Below is a small trained network, with its code and all its weights. Each question gives an input and a class and asks what happens when units are switched off, that is, made to give their printed mean instead of their output.

import numpy as np


def w(rows, s, z=0):
    codes = np.array(rows[::2]) - 128.0
    scale = np.full(codes.shape[1], s)
    scale[-1] = z or s
    return codes * scale


def f(y):
    return y / 2 * (1 + np.tanh(0.7978845608 * (y + 0.044715 * y**3)))


def log_softmax(a):
    a = a - a.max(-1, keepdims=True)
    return a - np.log(np.exp(a).sum(-1, keepdims=True))


def net(x, mask):
    res = np.array(x, float).reshape(1, 6) / 4 @ E
    y = f(res @ A[0][:, :-1].T + A[0][:, -1])
    res = res + np.where(mask, y, B[0][:, -1]) @ B[0][:, :-1]
    return log_softmax(res[-1] @ U[:, :-1].T + U[:, -1])


A, B = {}, {}
E = w([
[206,169,108,60,128,7,61,22],'x0',
[211,2,227,51,145,105,252,164],'x1',
[130,111,184,131,128,162,91,99],'x2',
[76,208,231,145,24,81,187,89],'x3',
[128,139,113,130,134,129,149,123],'x4',
[138,160,90,115,133,120,160,156],'x5',
],0.0071)
A[0] = w([
[157,172,40,131,164,148,10,140,116],'n0',
[114,223,153,62,95,66,122,23,160],'n1',
[108,220,117,165,42,152,130,83,175],'n2',
[194,67,116,97,254,148,136,69,212],'n3',
[154,183,72,141,154,232,70,125,226],'n4',
[105,198,149,124,32,92,112,97,185],'n5',
[167,60,225,49,98,85,226,147,253],'n6',
[231,134,50,78,187,81,55,18,109],'n7',
[101,163,251,137,74,41,227,149,209],'n8',
[114,72,81,163,215,224,77,196,218],'n9',
[44,190,159,173,74,223,159,135,128],'n10',
],0.0076,0.004)
B[0] = w([
[99,171,80,69,153,108,68,57,220],'n0',
[177,141,219,178,149,62,127,68,236],'n1',
[106,193,198,210,116,103,177,149,229],'n2',
[130,68,2,81,132,75,181,122,200],'n3',
[56,103,82,174,118,122,83,85,220],'n4',
[150,180,191,202,123,119,155,96,224],'n5',
[193,100,105,119,75,187,103,161,255],'n6',
[162,101,156,43,179,82,85,76,223],'n7',
[174,189,162,99,97,206,42,131,242],'n8',
[78,75,50,186,153,142,174,73,237],'n9',
[50,171,133,135,118,164,126,204,220],'n10',
],0.0088,0.0095)
U = w([
[47,149,1,193,122,191,62,94,253],'0',
[151,43,68,146,218,214,235,184,209],'1',
[90,187,105,83,239,53,22,32,4],'2',
[183,30,91,30,142,19,129,140,82],'3',
[19,225,193,234,94,160,193,183,158],'4',
[106,162,212,83,33,203,106,248,86],'5',
[133,196,225,232,179,27,145,61,53],'6',
[210,173,178,107,59,105,69,77,223],'7',
],0.0061,0.0039)

Each question gives the input, the list of numbers given to net, and the class t.
The units are the neurons (one row each of A and B). Each row of codes is followed by its name. A weight is (code - 128) times the scale printed after its matrix; where a second scale follows, it is the last column's (A, B and U).
mask holds one flag per neuron, in row order. A switched-off neuron (its flag False) gives its mean, the last column of its row in B, instead of its output. The means were averaged over made-up inputs and are rounded, as every weight is.
A unit's drop is (log p(t) with every unit on - log p(t) with that unit switched off) / (log p(t) with every unit on - log p(t) with every unit switched off).
The circuit of an input: a set's keep is (log p(t) with only the set's units on - log p(t) with every unit switched off) / (log p(t) with every unit on - log p(t) with every unit switched off). Starting from all 11 units, units are removed one at a time, each time the one whose removal leaves the highest keep (on an exact tie, the one counted first), for as long as the keep stays at least 0.8.
units of the circuit, in order: the units of the circuit, biggest drop first
most important unit: the unit with the biggest drop
k most important neurons: the k neurons with the biggest drops, biggest first
drop when u is switched off: that unit's drop, to one decimal
input [-1,2,0,8,2,0], class 5: most important unit : n8
input [3,-8,-7,2,5,2], class 6: units of the circuit, in order : n2; n1
input [2,-7,-1,8,-4,2], class 6: 3 most important neurons : n1; n5; n6
input [8,1,8,-3,-5,-2], class 3: units of the circuit, in order : n3; n8
input [3,-5,3,-6,-7,5], class 2: 2 most important neurons : n7; n0
input [2,-8,5,-7,2,-4], class 2: 2 most important neurons : n7; n0
input [2,5,-5,8,5,8], class 7: 2 most important neurons : n1; n10
input [-5,2,-1,1,0,0], class 5: 2 most important neurons : n3; n4
input [1,-6,-5,-3,2,4], class 2: 3 most important neurons : n0; n7; n6
input [-4,2,0,-4,-4,-2], class 1: 2 most important neurons : n0; n8
input [2,-6,-1,-7,7,-4], class 2: 4 most important neurons : n7; n0; n6; n10
input [4,5,-6,-3,-6,7], class 3: drop when n5 is switched off : 0.0
input [6,2,6,-7,-7,3], class 3: drop when n3 is switched off : 0.6
input [6,3,-5,-8,7,-2], class 3: units of the circuit, in order : n3
input [5,-8,-7,-1,6,4], class 2: drop when n7 is switched off : 0.2
